Here is a tiny trained network, its code and every weight. The questions are about switching its units off for an input and a class, where a switched-off unit gives its printed mean instead of its output.

import numpy as np


def w(rows, s, z=0):
    codes = np.array(rows[::2]) - 128.0
    scale = np.full(codes.shape[1], s)
    scale[-1] = z or s
    return codes * scale


def norm(h):
    return h / np.sqrt((h * h).mean(-1, keepdims=True) + 1e-5)


def f(y):
    return np.maximum(y, 0)


def log_softmax(a):
    a = a - a.max(-1, keepdims=True)
    return a - np.log(np.exp(a).sum(-1, keepdims=True))


def net(x, mask):
    res = np.array(x, float).reshape(1, 6) / 4 @ E
    u = 0
    for l in range(4):
        y = f(norm(res) @ A[l][:, :-1].T + A[l][:, -1])
        res = res + np.where(mask[u : u + 5], y, B[l][:, -1]) @ B[l][:, :-1]
        u += 5
    return log_softmax(norm(res)[-1] @ U[:, :-1].T + U[:, -1])


A, B = {}, {}
E = w([
[255,206,135],'x0',
[113,193,54],'x1',
[86,52,110],'x2',
[158,169,115],'x3',
[133,108,168],'x4',
[188,115,175],'x5',
],0.008)
A[0] = w([
[67,2,173,187],'0.n1',
[196,212,130,126],'0.n2',
[80,203,23,81],'0.n3',
[141,230,171,255],'0.n4',
[205,195,155,108],'0.n5',
],0.0069,0.003)
B[0] = w([
[131,107,165,255],'0.n1',
[204,88,46,209],'0.n2',
[139,168,29,189],'0.n3',
[255,114,93,228],'0.n4',
[125,208,143,204],'0.n5',
],0.0092,0.0053)
A[1] = w([
[74,135,147,23],'1.n1',
[150,46,111,156],'1.n2',
[135,170,167,116],'1.n3',
[152,9,141,182],'1.n4',
[186,84,96,253],'1.n5',
],0.015,0.0025)
B[1] = w([
[117,5,190,152],'1.n1',
[57,140,195,204],'1.n2',
[214,79,139,144],'1.n3',
[55,134,153,253],'1.n4',
[1,100,80,252],'1.n5',
],0.0069,0.0071)
A[2] = w([
[92,86,132,5],'2.n1',
[204,98,97,174],'2.n2',
[250,147,147,166],'2.n3',
[140,97,22,186],'2.n4',
[255,138,108,252],'2.n5',
],0.0087,0.0033)
B[2] = w([
[62,127,170,148],'2.n1',
[81,182,147,199],'2.n2',
[166,137,222,213],'2.n3',
[2,134,169,229],'2.n4',
[123,154,191,255],'2.n5',
],0.0094,0.0064)
A[3] = w([
[179,137,75,62],'3.n1',
[16,85,116,101],'3.n2',
[149,4,83,133],'3.n3',
[90,73,133,148],'3.n4',
[80,2,121,3],'3.n5',
],0.0096,0.0034)
B[3] = w([
[181,229,229,132],'3.n1',
[97,102,87,253],'3.n2',
[46,66,253,146],'3.n3',
[34,135,81,193],'3.n4',
[74,109,209,189],'3.n5',
],0.0062,0.0072)
U = w([
[237,208,155,253],'0',
[76,200,114,4],'1',
[126,106,39,84],'2',
[8,108,197,249],'3',
[177,101,81,3],'4',
[80,153,116,147],'5',
],0.014,0.0058)

Each question gives the input, the list of numbers given to net, and the class t.
The units are the neurons (one row each of A and B). Each row of codes is followed by its name. A weight is (code - 128) times the scale printed after its matrix; where a second scale follows, it is the last column's (A, B and U).
mask holds one flag per neuron, layer by layer. A switched-off neuron (its flag False) gives its mean, the last column of its row in B, instead of its output. The means were averaged over made-up inputs and are rounded, as every weight is.
A unit's drop is (log p(t) with every unit on - log p(t) with that unit switched off) / (log p(t) with every unit on - log p(t) with every unit switched off).
unit that matters most: the unit with the biggest drop
k most important neurons: the k neurons with the biggest drops, biggest first
k most important neurons of layer l: the k neurons of layer l with the biggest drops, biggest first
drop when u is switched off: that unit's drop, to one decimal
input [8,-7,2,-4,6,0], class 0: unit that matters most => 2.n4
input [2,2,1,-1,-3,5], class 0: 3 most important neurons => 0.n5; 1.n4; 0.n4
input [-1,5,4,-3,-2,-6], class 2: 3 most important neurons => 0.n3; 2.n5; 2.n3
input [7,1,8,5,-2,-6], class 2: 2 most important neurons => 1.n5; 0.n3
input [-2,-2,-5,-2,-4,-8], class 2: 3 most important neurons => 0.n3; 2.n5; 2.n3
input [4,5,5,3,-1,8], class 0: 2 most important neurons => 0.n5; 1.n4
input [4,2,-1,0,7,-1], class 0: 2 most important neurons of layer 0 => 0.n5; 0.n4
input [-5,1,-5,4,-8,-6], class 2: drop when 2.n3 is switched off => 0.1
input [0,2,-1,1,0,-2], class 1: drop when 0.n3 is switched off => 0.5
input [1,-6,-8,8,6,-2], class 0: drop when 3.n1 is switched off => 0.0
input [8,3,2,-2,7,-1], class 0: 2 most important neurons of layer 0 => 0.n5; 0.n4
input [1,-7,-3,6,-2,8], class 0: drop when 2.n4 is switched off => 0.1
